Below are the code and all the weights of a small trained network. Each question names an input and a target symbol and asks about switching units off, where a switched-off unit gives its printed mean instead of its output.

import numpy as np


def w(rows, s, z=0):
    codes = np.array(rows[::2]) - 128.0
    scale = np.full(codes.shape[1], s)
    scale[-1] = z or s
    return codes * scale


def norm(h):
    return h / np.sqrt((h * h).mean(-1, keepdims=True) + 1e-5)


def f(y):
    return np.maximum(y, 0)


def softmax(a):
    e = np.exp(a - a.max(-1, keepdims=True))
    return e / e.sum(-1, keepdims=True)


def log_softmax(a):
    a = a - a.max(-1, keepdims=True)
    return a - np.log(np.exp(a).sum(-1, keepdims=True))


def net(x, mask):
    ids = ['ΓΛαεζηφψ'.index(c) for c in x.split()]
    T = len(ids)
    res = E[ids] + P[:T]
    q, k, v = (norm(res) @ M[0].T for M in (Q, K, V))
    z = softmax(np.where(np.tri(T) > 0, q @ k.T / 2**0.5, -1e9)) @ v
    res = res + np.where(mask[0], z, O[0][:, -1]) @ O[0][:, :-1]
    y = f(norm(res) @ A[0][:, :-1].T + A[0][:, -1])
    res = res + np.where(mask[1:9], y, B[0][:, -1]) @ B[0][:, :-1]
    return log_softmax(norm(res)[-1] @ U[:, :-1].T + U[:, -1])


Q, K, V, O, A, B = {}, {}, {}, {}, {}, {}
E = w([
[149,144,147,140,126,131],'Γ',
[103,128,156,167,128,154],'Λ',
[59,139,121,182,118,118],'α',
[116,131,132,199,89,117],'ε',
[90,136,168,254,67,123],'ζ',
[150,158,147,179,118,177],'η',
[104,156,117,198,80,97],'φ',
[113,132,158,138,145,173],'ψ',
],0.022)
P = w([
[110,164,114,93,147,133],'0',
[199,73,176,160,2,34],'1',
[104,142,200,148,124,188],'2',
[182,176,112,187,186,78],'3',
[213,127,177,139,38,81],'4',
[103,109,45,112,126,236],'5',
[115,152,66,100,188,111],'6',
[216,138,129,102,83,46],'7',
[105,119,83,121,120,228],'8',
[220,100,92,207,164,136],'9',
],0.022)
Q[0] = w([
[143,145,109,194,220,120],'head 1',
[75,251,123,99,87,131],'head 1',
],0.024)
K[0] = w([
[107,161,55,127,154,149],'head 1',
[114,128,176,96,3,184],'head 1',
],0.018)
V[0] = w([
[102,110,77,45,106,153],'head 1',
[123,86,61,146,84,255],'head 1',
],0.027)
O[0] = w([
[142,108,187,157,246,49,7],'head 1',
[162,47,5,137,252,119,178],'head 1',
],0.016,0.015)
A[0] = w([
[189,148,111,135,88,108,2],'neuron 1',
[132,75,161,101,185,82,90],'neuron 2',
[149,218,167,162,155,117,51],'neuron 3',
[132,201,130,136,122,159,150],'neuron 4',
[96,107,168,35,168,179,49],'neuron 5',
[107,3,125,73,73,110,121],'neuron 6',
[109,182,151,191,201,123,20],'neuron 7',
[129,165,201,132,174,80,106],'neuron 8',
],0.032,0.0079)
B[0] = w([
[141,154,164,60,116,137,178],'neuron 1',
[114,129,117,190,130,2,160],'neuron 2',
[55,115,85,146,148,124,153],'neuron 3',
[138,112,116,128,174,103,247],'neuron 4',
[114,81,105,112,46,151,132],'neuron 5',
[132,144,199,129,137,84,182],'neuron 6',
[147,59,132,77,103,128,155],'neuron 7',
[196,199,200,150,121,185,148],'neuron 8',
],0.05,0.015)
U = w([
[197,151,101,37,201,86,1],'Γ',
[113,56,186,128,201,165,79],'Λ',
[2,144,103,113,164,109,140],'α',
[166,126,180,159,94,57,179],'ε',
[105,187,127,247,132,157,209],'ζ',
[192,144,35,162,147,175,182],'η',
[144,192,59,105,67,99,186],'φ',
[79,18,93,65,93,110,26],'ψ',
],0.014,0.0056)

Each question gives the input, a string of symbols that net reads in full, and the target symbol t.
The units are the heads (2 rows each of Q, K, V and O) and the neurons (one row each of A and B). Each row of codes is followed by its name. A weight is (code - 128) times the scale printed after its matrix; where a second scale follows, it is the last column's (O, A, B and U).
mask holds one flag per unit, heads first, then neurons. A switched-off unit (its flag False) gives its mean, the last column of its rows in O or B, instead of its output. The means were averaged over made-up inputs and are rounded, as every weight is.
A unit's drop is (log p(t) with every unit on - log p(t) with that unit switched off) / (log p(t) with every unit on - log p(t) with every unit switched off).
The circuit of an input: a set's keep is (log p(t) with only the set's units on - log p(t) with every unit switched off) / (log p(t) with every unit on - log p(t) with every unit switched off). Starting from all 9 units, units are removed one at a time, each time the one whose removal leaves the highest keep (on an exact tie, the one counted first), for as long as the keep stays at least 0.8.
units of the circuit, in order: the units of the circuit, biggest drop first
unit that matters most: the unit with the biggest drop
top k neurons: the k neurons with the biggest drops, biggest first
drop of u: that unit's drop, to one decimal
input Λ ψ η ζ, target ψ: units of the circuit, in order : (head 1; neuron 7)
input η η Γ Γ η Λ, target Λ: units of the circuit, in order : (neuron 6; neuron 2; neuron 1)
input α η η η ψ ε φ ψ φ α, target α: units of the circuit, in order : (head 1; neuron 3)
input α φ η ψ φ ε ε φ ψ ε, target Γ: top 2 neurons : (neuron 1; neuron 4)
input ε η ε η ψ ε ε η Γ φ, target Γ: units of the circuit, in order : (head 1; neuron 1; neuron 4; neuron 6)
input φ η α, target α: unit that matters most : neuron 8
input η η η φ η Λ, target Λ: units of the circuit, in order : (neuron 6; neuron 2)
input φ η η Λ, target α: units of the circuit, in order : (head 1; neuron 3)
input Γ η ζ α, target ζ: units of the circuit, in order : (head 1; neuron 8; neuron 3)
input ψ η ζ, target ζ: units of the circuit, in order : (neuron 7; neuron 1)
input ψ ε η Γ Λ ψ, target ψ: top 3 neurons : (neuron 5; neuron 8; neuron 6)
input α Λ η η, target Λ: top 3 neurons : (neuron 7; neuron 8; neuron 3)
input Γ ψ Γ ε ψ ε ψ η η η, target ε: top 4 neurons : (neuron 2; neuron 7; neuron 8; neuron 4)
input α η φ φ Γ ψ ψ ψ ζ, target ζ: top 4 neurons : (neuron 7; neuron 1; neuron 6; neuron 2)
input η ψ ζ η φ η Λ η ε φ, target ψ: units of the circuit, in order : (head 1; neuron 7; neuron 3)
input Γ ψ φ ε, target ζ: top 2 neurons : (neuron 8; neuron 3)
input ε Λ Λ ε, target Γ: top neuron : (neuron 4)
input ε η η α η Γ η φ φ, target φ: top 2 neurons : (neuron 7; neuron 3)
input ε Γ ε η ψ ζ η α ψ ζ, target η: top 2 neurons : (neuron 6; neuron 2)
input ε α η η η Λ η η Λ ψ, target η: units of the circuit, in order : (neuron 6)
input ε ψ Γ Γ ε Γ ψ ε ψ ψ, target ε: top 3 neurons : (neuron 2; neuron 7; neuron 8)
input ε ε ψ α ψ η Γ ε η η, target ζ: top 2 neurons : (neuron 8; neuron 3)
input Γ ε φ Γ α ε, target ε: top 4 neurons : (neuron 6; neuron 3; neuron 1; neuron 7)
input ε η η ψ α ε η ε ψ ε, target η: drop of head 1 : 0.8
